Here is a tiny trained network, its code and every weight. The questions are about switching its units off for an input and a class, where a switched-off unit gives its printed mean instead of its output.

import numpy as np


def w(rows, s, z=0):
    codes = np.array(rows[::2]) - 128.0
    scale = np.full(codes.shape[1], s)
    scale[-1] = z or s
    return codes * scale


def norm(h):
    return h / np.sqrt((h * h).mean(-1, keepdims=True) + 1e-5)


def f(y):
    return y / 2 * (1 + np.tanh(0.7978845608 * (y + 0.044715 * y**3)))


def log_softmax(a):
    a = a - a.max(-1, keepdims=True)
    return a - np.log(np.exp(a).sum(-1, keepdims=True))


def net(x, mask):
    res = np.array(x, float).reshape(1, 6) / 4 @ E
    u = 0
    for l in range(4):
        y = f(norm(res) @ A[l][:, :-1].T + A[l][:, -1])
        res = res + np.where(mask[u : u + 9], y, B[l][:, -1]) @ B[l][:, :-1]
        u += 9
    return log_softmax(norm(res)[-1] @ U[:, :-1].T + U[:, -1])


A, B = {}, {}
E = w([
[37,38,47],'x0',
[66,180,254],'x1',
[137,117,159],'x2',
[205,196,123],'x3',
[165,52,77],'x4',
[204,22,198],'x5',
],0.0047)
A[0] = w([
[184,174,118,161],'L0N0',
[236,108,161,43],'L0N1',
[113,140,128,143],'L0N2',
[83,69,63,29],'L0N3',
[5,88,181,177],'L0N4',
[80,38,24,190],'L0N5',
[169,187,154,116],'L0N6',
[197,112,150,39],'L0N7',
[127,153,157,9],'L0N8',
],0.013,0.0016)
B[0] = w([
[132,27,147,171],'L0N0',
[179,148,129,207],'L0N1',
[127,107,134,131],'L0N2',
[114,137,73,187],'L0N3',
[71,84,189,224],'L0N4',
[110,193,4,254],'L0N5',
[128,43,110,177],'L0N6',
[157,170,135,166],'L0N7',
[122,132,102,133],'L0N8',
],0.02,0.0067)
A[1] = w([
[249,147,166,187],'L1N0',
[124,116,130,146],'L1N1',
[211,155,177,169],'L1N2',
[124,134,131,187],'L1N3',
[85,103,89,248],'L1N4',
[111,112,74,123],'L1N5',
[132,174,155,106],'L1N6',
[122,128,142,79],'L1N7',
[154,142,161,51],'L1N8',
],0.02,0.0016)
B[1] = w([
[157,5,111,255],'L1N0',
[114,145,134,136],'L1N1',
[120,20,116,209],'L1N2',
[119,132,138,132],'L1N3',
[97,135,129,208],'L1N4',
[91,178,127,193],'L1N5',
[144,135,164,121],'L1N6',
[115,128,137,126],'L1N7',
[113,98,129,140],'L1N8',
],0.026,0.0081)
A[2] = w([
[7,79,84,208],'L2N0',
[212,113,44,125],'L2N1',
[135,169,163,41],'L2N2',
[161,159,166,53],'L2N3',
[146,144,125,186],'L2N4',
[151,52,92,250],'L2N5',
[111,132,142,138],'L2N6',
[147,138,233,116],'L2N7',
[95,151,152,89],'L2N8',
],0.011,0.0011)
B[2] = w([
[223,197,167,255],'L2N0',
[62,142,11,173],'L2N1',
[135,109,177,115],'L2N2',
[112,83,137,109],'L2N3',
[119,144,135,124],'L2N4',
[34,151,34,204],'L2N5',
[142,129,152,134],'L2N6',
[94,185,198,144],'L2N7',
[196,88,172,138],'L2N8',
],0.013,0.0072)
A[3] = w([
[180,174,182,173],'L3N0',
[103,169,148,107],'L3N1',
[244,92,186,96],'L3N2',
[136,145,111,39],'L3N3',
[188,109,133,1],'L3N4',
[140,148,158,113],'L3N5',
[152,120,150,76],'L3N6',
[111,9,72,134],'L3N7',
[116,54,76,89],'L3N8',
],0.013,0.0029)
B[3] = w([
[234,201,216,151],'L3N0',
[197,106,173,149],'L3N1',
[82,164,43,164],'L3N2',
[133,140,110,121],'L3N3',
[84,102,88,120],'L3N4',
[155,155,160,129],'L3N5',
[99,142,107,121],'L3N6',
[250,212,227,253],'L3N7',
[216,178,188,202],'L3N8',
],0.012,0.0074)
U = w([
[206,45,128,106],'0',
[110,201,73,212],'1',
[187,191,209,127],'2',
[124,156,249,3],'3',
],0.016,0.0034)

Each question gives the input, the list of numbers given to net, and the class t.
The units are the neurons (one row each of A and B). Each row of codes is followed by its name. A weight is (code - 128) times the scale printed after its matrix; where a second scale follows, it is the last column's (A, B and U).
mask holds one flag per neuron, layer by layer. A switched-off neuron (its flag False) gives its mean, the last column of its row in B, instead of its output. The means were averaged over made-up inputs and are rounded, as every weight is.
A unit's drop is (log p(t) with every unit on - log p(t) with that unit switched off) / (log p(t) with every unit on - log p(t) with every unit switched off).
The circuit of an input: a set's keep is (log p(t) with only the set's units on - log p(t) with every unit switched off) / (log p(t) with every unit on - log p(t) with every unit switched off). Starting from the 12 units with the biggest drops (on a tie, the unit counted first), units are removed one at a time, each time the one whose removal leaves the highest keep (on an exact tie, the one counted first), for as long as the keep stays at least 0.8.
circuit, biggest first: the units of the circuit, biggest drop first
unit that matters most: the unit with the biggest drop
k most important neurons: the k neurons with the biggest drops, biggest first
k most important neurons of layer l: the k neurons of layer l with the biggest drops, biggest first
drop of u: that unit's drop, to one decimal
input [2,1,4,-2,-5,-6], class 2: circuit, biggest first	[L1N0 L2N0]
input [4,3,-5,-7,-4,2], class 3: circuit, biggest first	[L0N4]
input [1,8,-3,-2,7,6], class 3: circuit, biggest first	[L0N4 L1N0]
input [-4,7,7,-2,5,-3], class 2: 2 most important neurons	[L1N2 L3N0]
input [-5,8,8,-1,7,-7], class 2: 3 most important neurons	[L1N2 L2N0 L3N0]
input [6,7,-3,-8,4,5], class 1: 3 most important neurons	[L0N5 L1N0 L3N7]
input [-8,8,-1,-7,-6,-1], class 3: 2 most important neurons of layer 3	[L3N7 L3N8]
input [-3,3,-2,-2,-8,5], class 3: 2 most important neurons	[L0N5 L1N0]
input [0,-4,1,3,-8,-2], class 2: 2 most important neurons	[L3N0 L0N5]
input [1,2,-5,4,-2,-2], class 2: 2 most important neurons	[L0N5 L3N0]
input [-1,-7,-2,1,2,5], class 1: 2 most important neurons	[L0N5 L2N1]
input [-4,3,0,3,4,-6], class 2: 2 most important neurons of layer 0	[L0N7 L0N5]
input [-1,5,2,-3,-6,-8], class 2: 2 most important neurons	[L1N0 L1N2]
input [-6,8,8,-7,6,-3], class 2: circuit, biggest first	[L1N0]
input [-6,8,7,-3,-6,2], class 3: 2 most important neurons	[L0N5 L1N0]
input [7,1,-2,-6,-5,6], class 1: drop of L0N5	0.4
input [7,6,-8,5,-3,1], class 3: drop of L0N4	0.2
input [-4,2,3,-7,5,1], class 2: drop of L0N3	-0.1
input [2,8,-8,6,-2,-3], class 3: drop of L3N0	-0.1
input [3,8,-5,5,-3,6], class 3: unit that matters most	L0N5
